Below are the code and all the weights of a small trained network. Each question names an input and a target symbol and asks about switching units off, where a switched-off unit gives its printed mean instead of its output.

import numpy as np


def w(rows, s, z=0):
    codes = np.array(rows[::2]) - 128.0
    scale = np.full(codes.shape[1], s)
    scale[-1] = z or s
    return codes * scale


def norm(h):
    return h / np.sqrt((h * h).mean(-1, keepdims=True) + 1e-5)


def f(y):
    return np.maximum(y, 0)


def softmax(a):
    e = np.exp(a - a.max(-1, keepdims=True))
    return e / e.sum(-1, keepdims=True)


def log_softmax(a):
    a = a - a.max(-1, keepdims=True)
    return a - np.log(np.exp(a).sum(-1, keepdims=True))


def net(x, mask):
    ids = ['ΘΣβμτψω'.index(c) for c in x.split()]
    T = len(ids)
    res = E[ids] + P[:T]
    u = 0
    for l in range(3):
        q, k, v = (norm(res) @ M[l].T for M in (Q, K, V))
        z = softmax(np.where(np.tri(T) > 0, q @ k.T / 4**0.5, -1e9)) @ v
        res = res + np.where(mask[u], z, O[l][:, -1]) @ O[l][:, :-1]
        u += 1
        y = f(norm(res) @ A[l][:, :-1].T + A[l][:, -1])
        res = res + np.where(mask[u : u + 4], y, B[l][:, -1]) @ B[l][:, :-1]
        u += 4
    return log_softmax(norm(res)[-1] @ U[:, :-1].T + U[:, -1])


Q, K, V, O, A, B = {}, {}, {}, {}, {}, {}
E = w([
[98,126,100,161,251,123,152,90],'Θ',
[153,179,245,142,205,129,129,102],'Σ',
[102,166,117,169,65,185,135,139],'β',
[151,110,192,226,183,88,132,181],'μ',
[105,135,153,50,101,153,65,136],'τ',
[47,93,24,116,187,156,136,106],'ψ',
[180,34,95,174,74,171,99,134],'ω',
],0.021)
P = w([
[69,72,162,184,188,193,82,155],'0',
[125,41,221,122,122,160,246,151],'1',
[118,143,123,171,184,191,75,132],'2',
[134,87,163,112,99,114,208,94],'3',
[124,183,98,164,187,187,61,124],'4',
[138,137,144,112,86,87,199,76],'5',
[94,175,90,165,156,137,45,128],'6',
[144,188,104,104,76,63,202,68],'7',
[54,148,68,166,146,82,15,112],'8',
],0.012)
Q[0] = w([
[79,103,138,125,109,59,201,221],'0.h1',
[120,19,85,53,113,92,181,211],'0.h1',
[238,120,171,33,98,2,226,133],'0.h1',
[80,94,215,11,161,211,205,54],'0.h1',
],0.006)
K[0] = w([
[38,104,182,202,126,93,82,214],'0.h1',
[111,62,184,174,114,148,61,87],'0.h1',
[16,14,230,129,188,235,136,73],'0.h1',
[79,204,115,118,157,253,146,99],'0.h1',
],0.0056)
V[0] = w([
[147,149,90,82,179,92,80,190],'0.h1',
[22,162,169,109,153,79,227,204],'0.h1',
[193,136,113,167,25,33,146,137],'0.h1',
[87,255,81,134,58,169,206,161],'0.h1',
],0.0059)
O[0] = w([
[122,79,127,143,136,199,124,104,43],'0.h1',
[121,154,250,153,120,182,147,120,99],'0.h1',
[151,254,55,133,198,212,142,158,2],'0.h1',
[20,207,203,107,106,132,152,216,96],'0.h1',
],0.009,0.0042)
A[0] = w([
[166,102,103,214,98,137,101,199,201],'0.n1',
[100,154,149,32,208,2,177,214,135],'0.n2',
[147,141,91,197,152,150,2,160,250],'0.n3',
[103,118,69,97,238,212,99,108,103],'0.n4',
],0.0079,0.0016)
B[0] = w([
[69,47,80,147,106,203,147,105,218],'0.n1',
[172,152,237,142,129,71,223,215,175],'0.n2',
[126,129,43,95,204,159,60,178,253],'0.n3',
[100,63,238,101,100,68,254,212,202],'0.n4',
],0.0085,0.0064)
Q[1] = w([
[155,80,82,95,137,20,123,161],'1.h1',
[98,44,109,131,48,139,199,137],'1.h1',
[1,203,91,108,103,154,144,123],'1.h1',
[36,124,136,242,152,150,241,62],'1.h1',
],0.0089)
K[1] = w([
[11,71,126,128,158,152,108,163],'1.h1',
[163,97,21,131,51,162,184,184],'1.h1',
[113,205,99,63,97,45,134,187],'1.h1',
[110,178,100,189,153,119,235,142],'1.h1',
],0.011)
V[1] = w([
[125,128,112,132,144,67,219,231],'1.h1',
[165,163,195,118,244,146,131,155],'1.h1',
[102,120,46,255,150,184,204,38],'1.h1',
[28,241,168,138,137,135,59,142],'1.h1',
],0.0068)
O[1] = w([
[204,121,150,36,148,66,42,66,204],'1.h1',
[140,181,28,146,133,114,132,65,60],'1.h1',
[150,228,129,109,145,152,230,254,227],'1.h1',
[150,69,56,154,144,183,162,113,1],'1.h1',
],0.0098,0.003)
A[1] = w([
[15,85,98,100,117,43,134,164,47],'1.n1',
[69,59,1,86,75,127,182,196,109],'1.n2',
[56,124,120,204,156,92,53,184,119],'1.n3',
[58,209,184,161,169,92,166,65,252],'1.n4',
],0.0085,0.0022)
B[1] = w([
[171,212,142,69,107,131,86,99,219],'1.n1',
[66,171,140,132,105,130,131,62,254],'1.n2',
[143,80,183,149,248,169,172,129,228],'1.n3',
[39,144,54,159,123,143,114,69,216],'1.n4',
],0.013,0.0071)
Q[2] = w([
[143,123,193,130,163,56,176,65],'2.h1',
[154,19,59,183,98,103,145,138],'2.h1',
[168,130,66,3,213,123,137,69],'2.h1',
[242,123,134,135,10,98,100,140],'2.h1',
],0.011)
K[2] = w([
[125,89,166,165,227,121,82,35],'2.h1',
[220,65,27,131,116,147,144,150],'2.h1',
[83,105,110,13,146,18,112,70],'2.h1',
[159,51,151,152,9,189,71,79],'2.h1',
],0.011)
V[2] = w([
[97,55,124,47,24,183,77,49],'2.h1',
[131,254,92,84,71,134,148,168],'2.h1',
[169,170,141,203,103,32,163,61],'2.h1',
[105,119,46,65,158,108,211,15],'2.h1',
],0.0059)
O[2] = w([
[123,192,93,90,62,193,223,108,78],'2.h1',
[81,72,212,125,144,188,119,63,5],'2.h1',
[177,104,167,197,195,65,159,137,69],'2.h1',
[42,140,171,11,143,13,255,186,252],'2.h1',
],0.0082,0.003)
A[2] = w([
[158,94,247,128,87,96,200,164,212],'2.n1',
[143,109,135,151,202,67,122,136,2],'2.n2',
[123,154,97,103,50,103,176,43,96],'2.n3',
[79,118,162,88,137,170,142,92,181],'2.n4',
],0.014,0.0021)
B[2] = w([
[92,4,222,52,185,52,243,168,229],'2.n1',
[135,183,79,143,34,145,62,174,227],'2.n2',
[146,188,79,195,111,110,89,163,216],'2.n3',
[174,173,124,110,151,51,74,133,254],'2.n4',
],0.014,0.0092)
U = w([
[39,214,234,154,180,207,115,147,72],'Θ',
[117,125,210,87,238,113,217,126,186],'Σ',
[254,160,142,184,210,155,145,162,152],'β',
[73,124,35,82,135,185,176,142,139],'μ',
[59,181,135,151,37,43,106,238,2],'τ',
[171,98,146,120,107,124,65,56,143],'ψ',
[145,210,78,219,56,106,143,36,162],'ω',
],0.0085,0.0062)

Each question gives the input, a string of symbols that net reads in full, and the target symbol t.
The units are the heads (4 rows each of Q, K, V and O) and the neurons (one row each of A and B). Each row of codes is followed by its name. A weight is (code - 128) times the scale printed after its matrix; where a second scale follows, it is the last column's (O, A, B and U).
mask holds one flag per unit, layer by layer, with each layer's heads first. A switched-off unit (its flag False) gives its mean, the last column of its rows in O or B, instead of its output. The means were averaged over made-up inputs and are rounded, as every weight is.
A unit's drop is (log p(t) with every unit on - log p(t) with that unit switched off) / (log p(t) with every unit on - log p(t) with every unit switched off).
most important unit: the unit with the biggest drop
k most important neurons: the k neurons with the biggest drops, biggest first
k most important neurons of layer l: the k neurons of layer l with the biggest drops, biggest first
input ω Σ Θ β μ τ μ μ, target ω: most important unit : 0.h1
input μ β ω τ Σ τ ω ω, target ω: 2 most important neurons : (1.n2, 0.n4)
input ω Θ μ ψ τ ψ ψ, target Σ: 3 most important neurons : (0.n4, 1.n4, 2.n2)
input ψ ψ Θ ω ω μ μ ψ, target ω: 3 most important neurons of layer 1 : (1.n1, 1.n3, 1.n2)
input Σ τ τ μ β Σ, target τ: 4 most important neurons : (1.n4, 0.n2, 0.n3, 1.n3)
input μ ψ β Θ Θ μ μ τ, target Σ: 3 most important neurons : (0.n3, 2.n1, 0.n2)
input τ ω Θ ω Σ ω, target ω: 3 most important neurons : (0.n4, 1.n3, 0.n2)
input ω μ ψ μ, target τ: 2 most important neurons : (0.n4, 2.n2)
input ψ ψ β ψ τ Σ τ ψ, target ω: 3 most important neurons : (1.n1, 1.n3, 2.n3)
input ω Θ Σ, target ω: 2 most important neurons : (2.n1, 2.n2)
input β τ ψ ψ ψ ω, target Σ: 3 most important neurons : (2.n1, 0.n3, 1.n4)
input τ μ β ψ τ τ, target ω: 2 most important neurons of layer 1 : (1.n3, 1.n1)
input μ μ ψ μ τ μ β μ, target ω: 2 most important neurons : (1.n4, 1.n3)
input μ ω Θ, target τ: 2 most important neurons : (2.n2, 0.n4)
input Σ μ Θ β β β τ β, target ω: most important neuron : (2.n1)
input β ω μ, target β: 2 most important neurons : (1.n3, 1.n4)
input ω β Θ β β τ, target Σ: 2 most important neurons of layer 0 : (0.n2, 0.n3)
input μ β Θ ψ β β μ β ψ, target Σ: 4 most important neurons : (1.n3, 2.n2, 1.n1, 2.n3)
input μ Σ ψ ψ, target τ: 2 most important neurons : (2.n3, 1.n3)
input τ Θ β, target Θ: most important unit : 0.h1
input β τ ω ψ β, target ψ: 2 most important neurons of layer 0 : (0.n2, 0.n4)
input Σ Σ τ β Σ β ω ω τ, target Θ: 2 most important neurons of layer 1 : (1.n3, 1.n2)
input ω μ Θ μ, target τ: 2 most important neurons of layer 2 : (2.n2, 2.n4)
input μ τ μ τ ω β ω, target Θ: 2 most important neurons of layer 0 : (0.n1, 0.n4)
input ψ ω ω β β τ ω, target Θ: 2 most important neurons of layer 1 : (1.n2, 1.n3)
input Θ ψ ω ψ, target τ: 2 most important neurons of layer 1 : (1.n3, 1.n2)
input μ β Σ, target ω: most important unit : 1.h1
input Σ β Θ τ β ω τ ω β, target μ: 2 most important neurons of layer 1 : (1.n3, 1.n4)
input τ τ β Σ ψ τ Θ Σ, target τ: 3 most important neurons of layer 1 : (1.n4, 1.n1, 1.n2)
